Here is a tiny trained network, its code and every weight. The questions are about switching its units off for an input and a class, where a switched-off unit gives its printed mean instead of its output.

import numpy as np


def w(rows, s, z=0):
    codes = np.array(rows[::2]) - 128.0
    scale = np.full(codes.shape[1], s)
    scale[-1] = z or s
    return codes * scale


def f(y):
    return y / 2 * (1 + np.tanh(0.7978845608 * (y + 0.044715 * y**3)))


def log_softmax(a):
    a = a - a.max(-1, keepdims=True)
    return a - np.log(np.exp(a).sum(-1, keepdims=True))


def net(x, mask):
    res = np.array(x, float).reshape(1, 5) / 4 @ E
    y = f(res @ A[0][:, :-1].T + A[0][:, -1])
    res = res + np.where(mask, y, B[0][:, -1]) @ B[0][:, :-1]
    return log_softmax(res[-1] @ U[:, :-1].T + U[:, -1])


A, B = {}, {}
E = w([
[163,40,104,130,66,253,203,82,167,105,131,143],'x0',
[118,120,119,137,49,126,137,135,48,224,136,117],'x1',
[83,121,136,126,82,109,96,129,147,123,97,39],'x2',
[175,146,157,113,35,80,94,62,254,142,176,178],'x3',
[7,82,174,30,94,174,144,174,101,46,161,224],'x4',
],0.0097)
A[0] = w([
[108,138,116,151,44,114,141,151,87,182,173,139,65],'n1',
[94,100,172,37,95,128,104,184,105,92,138,174,29],'n2',
[187,228,208,144,168,93,64,162,92,129,156,125,207],'n3',
[158,151,193,129,48,77,142,112,202,132,212,149,96],'n4',
[149,116,148,71,209,120,123,179,254,77,129,104,203],'n5',
[154,84,97,148,131,242,112,127,183,171,140,160,252],'n6',
[109,201,104,70,141,73,78,192,125,153,122,169,40],'n7',
],0.0083,0.0034)
B[0] = w([
[111,243,172,65,141,114,165,93,109,131,111,149,185],'n1',
[232,140,92,172,137,144,27,149,124,144,121,112,248],'n2',
[102,103,109,157,112,171,84,147,121,75,104,201,255],'n3',
[100,93,160,210,232,176,135,181,110,89,189,79,239],'n4',
[105,191,169,128,109,117,144,112,103,193,199,187,223],'n5',
[87,115,159,177,78,115,96,61,159,135,156,176,235],'n6',
[54,114,89,179,49,187,164,93,161,112,50,98,212],'n7',
],0.011,0.0093)
U = w([
[41,78,97,169,48,202,166,106,212,101,62,171,39],'0',
[246,151,66,175,140,144,41,134,161,165,112,126,156],'1',
[84,114,117,172,108,97,146,127,73,91,151,146,249],'2',
[56,63,146,159,220,196,208,181,86,124,141,101,167],'3',
[74,240,177,99,129,126,187,125,132,162,125,173,161],'4',
[133,88,66,93,144,69,152,125,137,105,159,136,99],'5',
[171,91,85,29,159,62,254,214,230,133,111,135,11],'6',
[176,89,113,15,185,93,199,158,205,127,102,120,2],'7',
],0.0085,0.0065)

Each question gives the input, the list of numbers given to net, and the class t.
The units are the neurons (one row each of A and B). Each row of codes is followed by its name. A weight is (code - 128) times the scale printed after its matrix; where a second scale follows, it is the last column's (A, B and U).
mask holds one flag per neuron, in row order. A switched-off neuron (its flag False) gives its mean, the last column of its row in B, instead of its output. The means were averaged over made-up inputs and are rounded, as every weight is.
A unit's drop is (log p(t) with every unit on - log p(t) with that unit switched off) / (log p(t) with every unit on - log p(t) with every unit switched off).
The circuit of an input: a set's keep is (log p(t) with only the set's units on - log p(t) with every unit switched off) / (log p(t) with every unit on - log p(t) with every unit switched off). Starting from all 7 units, units are removed one at a time, each time the one whose removal leaves the highest keep (on an exact tie, the one counted first), for as long as the keep stays at least 0.8.
circuit, biggest first: the units of the circuit, biggest drop first
k most important neurons: the k neurons with the biggest drops, biggest first
drop when u is switched off: that unit's drop, to one decimal
input [3,6,1,4,-2], class 4: circuit, biggest first : [n1]
input [3,1,-8,6,-3], class 2: 2 most important neurons : [n6 n2]
input [5,7,5,-5,1], class 4: 2 most important neurons : [n1 n4]
input [-8,5,-2,-2,-6], class 0: circuit, biggest first : [n7 n3]
input [-7,2,-4,7,5], class 0: 2 most important neurons : [n7 n3]
input [-1,7,0,-4,2], class 4: 2 most important neurons : [n1 n4]
input [3,-8,-1,-5,0], class 4: circuit, biggest first : [n5 n4]
input [1,-6,1,-5,-3], class 4: circuit, biggest first : [n4 n5]
input [6,-8,-5,-7,-1], class 4: circuit, biggest first : [n5 n4]
input [-2,3,2,7,-3], class 3: 2 most important neurons : [n4 n2]
input [7,-7,-3,-2,-7], class 0: 2 most important neurons : [n2 n6]
input [3,-6,5,-2,-4], class 4: 3 most important neurons : [n2 n5 n4]
input [-6,8,5,5,-6], class 4: 2 most important neurons : [n1 n2]
input [8,-5,-5,8,-7], class 0: circuit, biggest first : [n6]
input [-4,7,-2,3,1], class 4: 3 most important neurons : [n1 n2 n6]
input [7,-6,0,-1,8], class 1: 2 most important neurons : [n2 n7]
input [-8,6,3,-8,3], class 0: 2 most important neurons : [n7 n4]
input [6,-2,-2,-5,7], class 1: 2 most important neurons : [n2 n7]
input [-6,1,-8,7,-5], class 2: 2 most important neurons : [n4 n2]
input [-6,-1,5,7,4], class 3: 2 most important neurons : [n4 n6]
input [7,8,7,2,5], class 4: circuit, biggest first : [n1]
input [8,0,-7,-6,-1], class 0: 2 most important neurons : [n6 n4]
input [-5,1,-6,1,8], class 1: drop when n2 is switched off : 1.3
input [-5,-5,1,6,7], class 1: drop when n1 is switched off : 0.1
input [-8,-8,-1,-2,0], class 0: drop when n3 is switched off : 0.6
input [7,-5,-3,-7,8], class 1: drop when n6 is switched off : 0.0
input [3,-7,-4,1,-1], class 4: circuit, biggest first : [n5]
